In the rows, 128 means zero.
Each row of numbers belongs to one of the nodes below and depends on some of the facts about them. Some rows are named. Which node is each other row?

How the nodes are related:
{sazen,desku,kligran,graskek,dastus,klufofem,puza,kisi,vinan,dredrul,murim,drogre,voros,stefosek,stadril,borel,sketruk,pligri,bufe,tura,kliro,nabrem,bresifli,flusir,zotin,pleplo,stegam,pezi,trugro,plosim,stetik,tisamo,tratom} ω 221
{nustel,trebas,skuzaso,zesko,trakul,skofe,bugrak,plugre,mastik,nomes,klestik,bratrom,lunel,maplos,bibi,skulir,fudur,mibrir,bustul,trekler,lobrun,lapok,tretro,nobru,vuklon,nugor,treter,kadro,traplosi,gufi,gabrek,druplar,stados,fiskal,zumun,dase,zitro,gegun,zifler,fugrek,skonuk,kistor,studom,listom,studra,libru,fodrin,klubos,neflam,stodi} ω 437
{skiplo,zibre,zanim,binis,muli,luflo,treskal,plibazok,sugro,tritros,stigrol,plaver,zegir,drozar} ω 663
{seklen,skotrustos,defum,tedrutul,treplafol,soplugo,brudril,dasta,mevu,kemepi,skosta,tagu,zosti,tobe,plosak} ω 627
{riron,stusi,plabro,dretum,repar,bustil,malu,zavam,gafin,tuzek,lote,lazu,fadon,tronur,stonin,kebrar,viskar,fabri,bribren,siskam,fogel,grapun,kiful,doflol,dreva,kiklol,viplil,flagesta} ω 581
{dromik,mukir,papir,vozin,skeplel,grebefe,niskun,klugrur,petrur,flaritrik,bapla,plifla,fepo,stakis,fluredro,tivek,zuken,rezik,skepo,dasam} ω 150
{braplek,gretum,grofam,vusil,miplum,lodrur,gebus,plitror,stedu,kabre,grosku,bomu,gizu,vuban,droplon,sedre,safom} ω 873
kligran π [viskar,kiklol,tratom,zifler]
skotrustos π [flagesta]
bustil π [gafin,lapok,plitror,plosim,tratom]
dastus π [sazen,bresifli,kiklol,gebus]
gretum π [zumun]
grofam π [klestik,studra,tobe,voros]
skuzaso π [borel,plifla,stedu]
tuzek π [flaritrik,zitro,puza]
dredrul π [vinan,skiplo,fogel,bratrom]
murim π [lapok,vinan,flagesta,puza]
zesko π [zanim]
trakul π [skosta]
vozin π [graskek,nomes,grapun,tretro,gebus]
stefosek π [vuban,dretum]
bugrak π [tedrutul]
skeplel π [niskun,voros]
grebefe π [fabri,papir]
mastik π [grosku,vuklon,lunel,puza]
muli π [gafin,maplos,pligri,miplum,zegir]
luflo π [klestik,lazu,kisi,fepo,braplek]
fudur π [viskar]
sketruk π [malu,studom,binis,stedu]
tronur π [bibi,skosta,papir,klufofem]
bustul π [sugro]
lobrun π [lapok,zibre,zumun]
dasta π [plaver,plabro,graskek,tagu,drogre,nabrem,fiskal]
klugrur π [skulir,fugrek,tretro,trekler]
petrur π [defum,pleplo]
nobru π [plabro,defum,viplil,bufe]
stonin π [treskal]
kebrar π [plosak,neflam,zitro]
mevu π [gafin,zibre,treskal]
kabre π [stusi,maplos,seklen,tretro,doflol]
nugor π [tritros,tratom,treskal]
treter π [tritros,trebas,viplil,fluredro]
siskam π [zanim,zavam,stadril,skosta]
traplosi π [fabri,treplafol]
gabrek π [grapun,pezi]
tivek π [tura,lodrur,puza]
druplar π [lote,bapla,lunel]
kemepi π [zanim,stusi,vusil,brudril,gufi,bomu,plugre,stetik]
gizu π [zanim,kadro,studra]
rezik π [zanim,klestik,viplil,riron]
stados π [borel,vinan,trebas,zitro]
stigrol π [trebas,plugre,dasam,mibrir]
zosti π [soplugo,bresifli,repar,binis]
dase π [lote,skiplo,stegam]
kiful π [mukir,tedrutul,vuban,drozar]
dreva π [flaritrik,plifla]
zotin π [skiplo,fugrek]
gegun π [vusil,libru,vuklon]
droplon π [seklen,bribren]
trugro π [bresifli,repar,sugro,stakis,fabri,papir]
skonuk π [skiplo,zitro]
kistor π [plibazok,papir]
tisamo π [dromik,plosak,tedrutul]
skepo π [zuken]
listom π [kliro,studra,stakis,skofe]
fodrin π [flusir,bribren,viplil,vuban]
stodi π [kadro,nomes,fadon,nustel]
sedre π [zuken,flaritrik]
safom π [plibazok,nomes,desku,zumun]

Some rows with their names:
stedu: 118 132 123 130 122 125 129 140 116 148 128 152 172 143 147 122 140 151
 145 113 137 133 89 116 125 108 150 111 127 109 135 132 110 139 113 153
 126 125 104 120 131 148 96 136 149 115 108 134 115 113 167 134 125
siskam: 112 95 173 110 150 129 125 150 143 126 138 90 78 123 143 126 119 110 142
 134 111 143 180 108 117 132 94 160 139 111 130 123 136 113 114 106 141
 123 113 112 118 113 148 120 128 116 140 107 122 156 125 145 114
droplon: 144 140 136 128 143 159 136 126 94 155 117 97 105 112 114 125 125 122
 142 114 132 105 167 124 116 151 102 144 135 98 125 125 133 121 112 136
 131 126 119 114 110 133 136 122 129 100 157 134 127 138 114 111 136
lobrun: 113 142 130 126 129 126 119 134 109 140 126 111 93 107 125 115 124 105
 134 103 143 125 161 122 112 144 120 139 143 114 112 123 122 118 116 131
 149 137 153 108 98 138 141 117 126 121 178 128 127 114 92 111 131
klestik: 108 123 107 114 122 115 135 106 150 107 128 128 148 131 105 133 112 108
 142 128 124 131 124 113 134 110 145 119 133 97 128 119 112 120 163 140
 133 124 133 151 118 109 125 135 119 138 141 138 109 144 124 122 129
doflol: 142 121 124 118 120 107 113 165 169 119 149 131 131 130 140 137 155 142
 136 144 108 176 146 132 144 131 126 134 147 123 123 121 136 121 142 112
 124 127 123 135 145 107 145 148 122 134 92 109 130 137 167 141 131
fiskal: 127 115 96 122 148 107 107 93 154 117 109 152 168 137 97 124 156 117 118
 95 122 132 131 175 154 116 123 112 125 108 133 113 119 139 119 151 115
 104 140 124 130 126 116 160 119 131 120 133 143 118 128 90 117
vinan: 132 124 113 130 126 116 137 136 133 110 124 148 148 135 135 144 132 140
 112 131 124 133 96 127 127 131 136 118 140 160 133 134 124 130 141 124
 124 136 142 145 137 136 124 129 131 145 118 135 128 108 130 138 129
gabrek: 113 123 131 125 152 130 122 113 124 133 117 116 100 117 111 112 130 98
 132 96 137 118 169 148 123 138 102 143 136 109 131 114 125 125 104 134
 138 120 151 99 98 139 137 125 121 114 176 129 133 118 85 94 114
fadon: 130 110 132 126 128 101 109 151 174 126 149 129 129 136 141 128 153 128
 134 148 107 173 142 128 148 120 124 137 135 121 130 121 134 122 135 114
 127 120 120 136 143 106 138 145 124 129 95 105 128 144 161 142 121
plifla: 134 128 132 122 108 120 96 136 122 124 134 144 136 134 165 111 113 163
 120 131 122 125 83 116 127 114 147 110 108 158 124 137 131 152 116 132
 106 148 113 134 156 127 120 121 145 155 89 126 134 112 152 159 131
bapla: 152 126 117 128 120 134 111 154 157 105 142 156 139 122 133 111 131 151
 121 171 116 94 98 137 129 125 122 131 124 174 142 121 161 150 141 105
 108 155 117 154 169 118 127 130 137 158 94 145 143 123 132 143 105
binis: 142 142 133 157 120 119 140 112 106 153 126 142 162 158 136 130 129 163
 111 159 157 101 67 119 140 115 166 106 84 147 132 149 109 152 106 152
 113 132 115 106 154 154 114 113 152 105 110 128 132 114 147 154 114
zanim: 165 140 113 152 129 128 153 107 123 133 126 127 151 151 96 129 128 144
 116 181 144 83 98 129 153 124 144 123 100 147 143 137 135 143 137 141
 110 133 115 134 155 131 126 120 138 105 116 139 130 131 129 141 111
treplafol: 97 122 157 165 108 145 149 119 138 131 140 163 153 140 130 115 141 112
 136 133 140 131 99 136 130 99 150 119 93 135 152 128 129 137 136 115
 144 102 112 114 121 152 98 126 111 109 96 118 121 157 128 120 112
stegam: 133 116 107 130 139 125 143 143 147 106 122 152 155 131 126 138 136 138
 116 150 126 119 95 138 123 128 125 123 153 170 146 129 138 133 147 118
 125 136 140 148 152 130 122 130 134 152 123 147 133 108 128 129 107
lapok: 125 145 100 129 113 109 126 147 139 123 138 154 151 128 133 128 147 127
 131 125 137 142 114 137 126 123 149 120 142 119 118 116 120 126 145 130
 138 135 151 137 124 131 128 138 120 142 131 130 121 112 130 110 134
petrur: 152 118 148 107 161 139 79 79 105 131 113 90 73 120 110 102 110 120 110
 97 116 107 167 146 149 140 83 133 102 137 127 131 153 148 76 140 95 126
 118 117 134 120 129 126 128 124 134 126 158 129 102 128 129

Rows to name:
No name comes twice in this set of rows, the named rows included.
117 118 132 111 159 135 117 94 112 128 100 106 107 117 103 123 120 102
 126 83 125 115 172 145 122 135 103 131 137 101 124 118 126 125 100 145
 127 119 144 112 101 130 129 136 126 120 170 136 136 118 90 96 126 | nobru
112 131 124 126 131 126 133 122 130 123 117 128 130 127 124 129 124 113
 136 112 131 125 140 133 116 128 127 127 134 107 122 121 118 122 131 129
 137 131 142 122 114 131 125 129 122 131 152 134 127 124 112 109 122 | klubos
95 122 180 141 122 159 130 122 93 151 127 123 98 120 137 95 117 106 138
 97 149 119 125 121 107 121 125 133 104 132 138 134 130 137 94 129 149
 112 120 98 109 165 102 103 127 95 145 124 122 140 102 125 130 | zosti
118 126 141 110 148 148 143 106 106 133 132 81 98 118 96 115 97 103 154
 119 137 104 151 91 130 134 106 151 131 91 133 125 131 116 120 147 143
 126 106 122 104 123 127 112 133 94 176 143 101 151 110 134 129 | grofam
111 98 172 94 143 121 93 163 110 136 124 93 90 107 181 107 113 148 133
 94 107 150 144 93 102 138 109 141 154 125 116 135 134 132 82 134 129
 141 117 112 128 130 130 117 155 129 143 124 125 111 146 165 140 | dreva
134 115 131 120 134 96 103 152 169 126 146 135 133 132 140 129 162 133
 127 132 102 179 140 141 153 125 115 133 136 124 127 120 138 124 121 119
 120 118 118 128 142 114 149 155 124 129 92 103 139 134 163 136 125 | grapun
124 126 119 147 127 110 138 117 139 121 135 151 140 142 128 143 143 120
 115 141 133 150 109 133 144 127 133 124 124 149 129 137 116 120 140 121
 130 120 141 128 128 133 136 123 116 138 119 116 133 128 123 128 123 | desku
105 115 128 143 125 120 153 108 144 113 133 141 143 149 125 150 123 115
 121 144 126 144 106 119 141 116 137 124 114 143 135 134 110 122 151 123
 134 120 129 130 120 123 125 121 120 132 118 121 117 138 125 138 116 | kliro
139 130 119 138 121 137 149 110 126 119 111 133 150 139 128 175 131 140
 104 128 117 146 127 142 129 134 137 113 126 142 118 138 116 118 152 124
 121 122 136 143 131 117 123 132 120 147 108 125 138 134 140 126 147 | flusir
168 142 137 139 153 150 144 116 85 147 116 92 98 124 108 117 112 140 113
 159 150 63 128 117 133 148 115 138 113 149 137 143 145 142 98 141 118
 146 123 114 139 139 137 99 148 97 164 149 131 119 100 139 118 | stigrol
127 131 131 122 111 90 99 164 152 136 156 132 129 130 161 128 153 144
 129 131 115 191 133 124 139 124 132 131 134 122 114 131 126 116 128 121
 128 126 124 127 136 117 153 145 125 123 90 93 133 132 170 148 137 | kiklol
128 137 153 123 132 170 126 140 92 132 131 116 89 100 119 85 110 118 132
 104 145 98 126 121 111 144 115 139 135 144 140 130 157 135 104 125 146
 128 130 128 114 163 114 113 122 110 156 146 122 122 96 123 140 | skotrustos
120 159 100 134 106 101 118 137 135 131 145 152 150 126 138 123 145 128
 135 114 147 161 120 132 134 127 155 113 134 113 109 128 107 115 140 133
 135 129 157 125 115 134 139 137 115 134 129 117 126 116 135 113 148 | zifler

Now the same nodes, written a new way:
Known rows:
mukir: 134 107 137 90 59 127 115 173 159 162 131 181 121 72 148 67 114 144 86
 177 166 171 106 138 145 111 144 99 154 112 173 85 146 155 65 142 142 99
 122 106 179
flaritrik: 136 95 79 103 125 133 121 162 113 168 107 153 132 112 150 104 107 161
 160 142 141 174 96 113 154 155 89 92 154 98 153 77 140 133 82 118 106
 187 53 85 167
fogel: 92 94 137 126 126 155 163 123 109 143 171 163 110 98 100 135 108 169 131
 139 121 170 103 108 106 109 75 80 128 122 98 89 145 158 162 180 117 176
 61 129 191
tisamo: 167 110 164 150 85 153 98 164 156 128 89 191 105 58 99 107 124 196 79
 127 134 147 182 120 85 139 133 88 147 108 109 128 134 145 104 127 169
 104 85 185 165
dromik: 151 96 127 95 75 128 120 168 157 158 116 181 133 72 141 72 104 164 88
 166 163 177 104 122 136 125 133 88 158 119 168 77 144 147 75 136 139
 114 100 108 173
studra: 152 145 75 84 97 71 104 110 105 126 165 111 134 147 145 83 160 113 144
 140 108 96 99 186 143 107 118 106 104 74 148 134 122 118 110 117 79 139
 134 140 171
fodrin: 126 130 155 109 55 156 102 175 97 147 108 155 95 62 125 67 144 140 82
 139 170 128 186 149 84 97 131 130 114 107 145 135 126 148 100 153 144
 99 125 184 175
viplil: 85 99 151 79 58 100 173 171 142 137 182 139 92 132 105 113 131 117 146
 132 144 156 97 171 137 81 96 67 116 82 173 91 141 155 155 172 85 159
 139 157 180
tura: 156 95 103 133 137 136 151 132 131 134 94 158 131 125 93 143 106 177 128
 102 88 151 132 141 92 157 84 95 124 73 84 142 110 146 153 119 136 156
 58 162 131
petrur: 98 108 167 111 49 151 90 168 82 167 146 152 93 83 181 50 111 105 87 152
 164 121 169 110 104 85 89 143 140 123 153 153 154 141 94 116 143 109
 125 89 166
skulir: 118 144 129 100 85 92 181 135 157 160 144 175 145 78 155 94 111 142 82
 142 137 160 109 125 130 104 126 149 97 115 78 141 100 166 146 155 119
 130 63 92 143
dasta: 89 96 168 148 58 153 134 103 110 173 170 183 92 68 132 62 162 108 83 136
 167 85 190 99 82 88 73 130 100 150 86 179 137 143 150 102 164 105 126
 158 141
drogre: 123 106 147 133 55 90 188 161 170 150 164 178 95 144 138 56 161 127 92
 115 122 111 145 150 88 91 96 114 125 83 97 176 94 161 157 107 150 155
 127 98 111
borel: 162 92 93 134 136 110 152 144 153 131 100 167 146 132 97 134 102 188 135
 115 89 161 130 149 94 159 94 74 146 65 107 125 109 134 149 120 133 173
 62 165 132
lote: 89 105 115 112 129 144 180 94 120 146 181 158 140 117 102 129 107 168
 135 133 113 171 96 104 114 104 87 82 115 130 92 93 144 155 168 173 102
 178 52 111 181
stedu: 170 92 92 121 130 124 161 113 170 152 108 188 129 149 123 144 125 182 91
 126 80 125 147 182 84 169 90 65 150 136 105 164 108 124 84 96 124 182
 65 135 115
dastus: 141 97 162 153 88 157 99 95 129 145 133 175 110 62 181 115 183 152 95
 182 80 94 193 136 77 147 119 156 115 134 73 174 135 131 155 118 146 102
 124 172 126
studom: 163 95 84 131 131 115 116 90 150 151 140 157 149 100 182 88 110 178 132
 167 101 159 142 153 97 151 110 83 145 84 107 114 102 100 94 117 99 153
 104 127 172

Rows to name:
No name comes twice in this set of rows, the named rows included.
125 111 99 103 128 135 118 145 86 159 113 155 128 103 125 100 102 124
 115 133 146 160 99 102 151 145 84 152 140 123 114 89 141 150 95 126 111
 159 50 88 165 | bapla
145 95 121 151 129 159 97 86 152 173 174 177 97 67 177 112 168 117 82
 186 97 92 187 106 83 151 85 120 137 151 83 158 151 84 82 99 124 106 118
 180 159 | zosti
154 170 109 120 119 129 94 99 88 127 160 136 136 76 169 93 165 123 87
 176 98 103 155 158 93 132 151 153 98 123 109 140 135 119 95 127 82 108
 95 168 175 | trakul
110 125 98 86 80 73 171 106 157 161 166 162 157 111 183 94 144 120 116
 159 107 122 113 177 158 97 135 149 98 100 91 162 102 153 149 144 84 170
 109 92 138 | nomes
79 91 149 83 69 140 181 163 121 154 161 153 116 68 153 147 110 127 171
 187 85 168 118 176 169 95 92 95 93 109 104 85 145 162 163 179 80 191
 122 173 179 | gafin
145 92 115 142 86 91 163 95 163 144 149 184 150 98 175 130 172 149 116
 166 78 108 166 176 102 149 126 128 120 85 86 166 119 134 149 123 109
 166 130 150 115 | sazen
101 104 169 132 61 163 93 168 124 143 165 172 91 61 104 96 124 166 76
 181 165 169 165 109 79 75 121 75 143 140 155 86 161 152 136 181 162 103
 126 175 187 | kiful
168 94 146 121 129 159 97 128 113 154 92 196 100 136 100 149 116 187 78
 115 95 123 193 132 81 167 75 91 134 143 82 170 114 126 96 92 168 117 47
 162 128 | sedre
132 91 121 127 124 157 95 145 76 159 97 146 103 71 177 76 108 141 101
 161 151 160 159 104 107 145 81 131 151 128 134 82 145 125 82 109 142
 120 55 93 176 | skepo
118 158 148 126 79 156 91 97 86 150 159 144 96 58 182 63 162 118 76 160
 129 94 186 126 85 97 109 151 80 134 82 174 134 134 144 136 110 112 90
 143 167 | stodi
166 108 127 155 121 150 98 89 125 129 160 161 127 66 184 95 187 153 78
 193 75 82 196 127 82 162 133 152 121 133 74 175 149 99 126 95 128 111
 126 176 169 | trugro
146 102 125 108 100 127 110 129 110 155 122 157 111 83 157 96 118 148
 102 155 131 137 152 154 101 115 114 123 122 84 108 138 109 137 125 131
 111 118 84 137 167 | klubos
121 91 169 149 74 160 99 139 98 155 89 170 83 62 185 143 163 150 96 180
 86 94 193 162 86 148 96 142 102 107 71 174 136 137 156 133 153 114 123
 179 108 | kligran

